Each row has a name. After each piece below comes the name of the row it's from, unless a question asks for something else. Each question is about the rows just above it. Some pieces are copies with a little noise.

Columns, left to right: G W C R H U M
[ 43 -86 -14  82 -82  18 111] : Peli
[  76  117   -4   -7 -114   45   43] : mef
[ 117   -4 -114   -7   36 -101   71] : pigo
[ 117   -4 -114   -7   44   45   76] : Detab
Which row holds these entries in another order? [-114   -7   -4   44   45   76  117] -> Detab
[ -82 -114] is in which column, read top down? -> H
q: [  76  117   -4   -8 -114   46   43] -> mef
Put [-114   -7   -4   43   45   76  117] back in order: which row is it? -> mef

Columns, left to right: Q T B N
[ 60  60 121 -93]  vabid
[107  76 -89  76]  Bedo
[ 46  46  46 -85]  Voz
[ 92  92  92 -89]  zun
[ 46 -85  45  46]  Kome
[ 76  76  76 -89]  nefo
[121 121 121 -93]  Pami
[ 80  80  80 -89]  mitub
[121  60 -92  60]  rin
q: [ 76  76 -89] -> nefo
q: [ 45  46  45 -85] -> Voz
q: [92 92 92] -> zun
[ 46 -85  46  46] is which row reordered? -> Voz
[121 121 121 -93] is in which row? -> Pami
Put [ 60 -93 121  60] back in order: which row is it? -> vabid
q: [ 93  94  90 -89] -> zun

Columns, left to right: V Z L A
[ 9  5 13 -8] = zem
[-46  41 -47 104] = kavok
[-44  35 -47  41] = Nevo
q: [ 35 -47] -> Nevo
[41 35] is in which column, read top down? -> Z
[ 5 41] is in which column, read top down? -> Z
q: [-46  41 -48 104] -> kavok
q: [-47  41] -> Nevo

Columns, left to right: J E Y P S
[-91  14 -70 -12 -29] -> boz
[-115   18  -81  -22  -36] -> zed
[-32   8  57 -71   3] -> kulom
[ 3  0  7 -4  2] -> Pamek
[-2  0 -5  2 -1] -> badet
[-68  10 -58  -5 -24] -> kefi
[-27   3 -31   5 -10] -> disem
q: [-116   16  -82  -20  -36] -> zed

Columns, left to right: par Muvi tasir milad Viz keku bib Tafip
[ -25  -43  -25  104  -34  -41 -101   70] -> muboz
[-20 -65  -7 114 -34 -25 -64  86] -> gen
[-22 -55 -17 111 -35 -35 -90  73] -> Mot
[-16 -75   1 116 -35 -18 -43  92] -> ges
[-18 -68  -5 115 -35 -23 -58  87] -> vot
[-21 -58 -14 113 -34 -31 -78  91] -> Lela
[ -26  -39  -28  101  -33  -42 -108   62] -> Fifo
[-14 -76   3 116 -34 -15 -37  94] -> Bul
[-20 -62 -11 114 -36 -28 -71  83] -> sopa
[-22 -55 -17 111 -35 -34 -84  77] -> daf
[ -25  -43  -25  104  -34  -41 -101   66] -> dur
[-21 -58 -14 113 -34 -31 -78  81] -> sul
q: [-22 -54 -17 110 -34 -33 -84  75] -> daf
Which column holds this, read top down? [ -78 -108  -37  -71  -84] -> bib
q: [-16 -75   1 116 -34 -18 -43  92] -> ges

Columns, left to right: purem Fotu besen pid sapok vodef lev zolo ludi
[-30 -97 -14 -42 111 -28  82  22 -96] -> gur
[-30 -97 -14 -42 111  65 -68 -92  87] -> tepa
[ -12   67  -73  -23  -48   -7 -105  -16   58] -> dobo
[  10   72   45 -104  -74  -52   45   98 -106] -> tibok
[  57   -2  -50  -16  -81  -92 -104  107   -4] -> datuf
[-30 -97 -14 -42 111  65 -68 -92 -33] -> famap
[  93  -22  101   63    0 -102  -52   40   49] -> bofe
[-61  16  61  13  18  84   5 -34 -84] -> tuf
[ -50  -82  107  -92   57   -2 -104  -16   -4] -> Zuti
Which column holds this, read top down? [-105   45 -104] -> lev
q: [-30 -97 -14 -42 111  65 -68 -92  87] -> tepa
Which column holds [-74 -81] top down? -> sapok
[-104  -92  -82  -50  -16   -4   -2   57  107] is which row reordered? -> Zuti

Columns, left to right: visul Faz teda debop mubas Feri zato
[ 11  -2  90   2 115 119 117]  Zokas
[ -8   3 102   9 114   0  -4]  Papo
[ -8   9   3  -3   0 102 114]  Nobir
Which column holds [11 -8] top down? -> visul
q: [ 11  -2  89   3 115 119 116] -> Zokas
q: [ -9   1 103   9 113   0  -4] -> Papo
Which row holds these entries in another order? [ -8  -3   0   3   9 102 114] -> Nobir

Columns, left to right: D F K X
[-105   68   14   22] -> Bogu
[-60 -16  23 -51] -> rateg
[-62  74 -22  28] -> sivo
[-49  89 -24  41] -> zolub
[-37  62  16  17] -> rer
[-41 108 -31  58] -> vebi
[-16 -42  46 -74] -> Bok
[-54  23  28 -17] -> Zeso
[-56 -41  61 -73] -> Pabe
[-92   1  -1 -36] -> zod
[  16  -73   14 -100] -> Pap
Which column holds this, read top down? [-16 -54] -> D
q: [-54  22  28 -17] -> Zeso
Which column holds this, read top down? [ 89  62 108 -42  23] -> F

Columns, left to right: nisa leta leten nev pas
[12 -8  2 10 16]  taz
[-15  44  54   3 102]  tibe
[-14  43  53   2 100]  kolu
[-1  2  6 -6 14]  kuve
[-2  4  6 -5 13]  zek
[ 3 -1  0  2  2]  lalir
[-16  44  54   3 101]  vezu
[10 -4  3  7 16]  pimo
[ 44 -16   1  -1   7]  kaz
[ 3  9  3 -1 12]  Vare
[-1  9  6  0 12]  Geg
[-3  0  8  3 12]  tof
Which column holds this, read top down? [-15 -14  -1  -2   3 -16] -> nisa
[ 44  -4 -16   9   9   0] is in which column, read top down? -> leta
Where do [-16  44] appear? -> vezu
Put [10  2 16 12 -8] back in order: which row is it? -> taz

Columns, left to right: foli mib mufug Momot zatu
[-34 -30  34 -28  35] = gir
[-107 -102   99  -82  104] = fil
[-103 -105  102  -99  102] = fuv
[-74 -83 -89  77  73] = Potu
[-57 -64  59 -67  56] = subab
[-47 -45  47 -43  48] = Bal
[-69 -81  76 -91  69] = suk
[-74 -83  78 -89  73] = ror
Which column holds this, read top down? [-102 -105  -83  -64] -> mib
Which row holds these entries in another order? [ 35 -34 -30  34 -28] -> gir
Which column holds [ -30 -102] top down? -> mib
Which row holds these entries in another order? [ 73 -89  78 -83 -74] -> ror

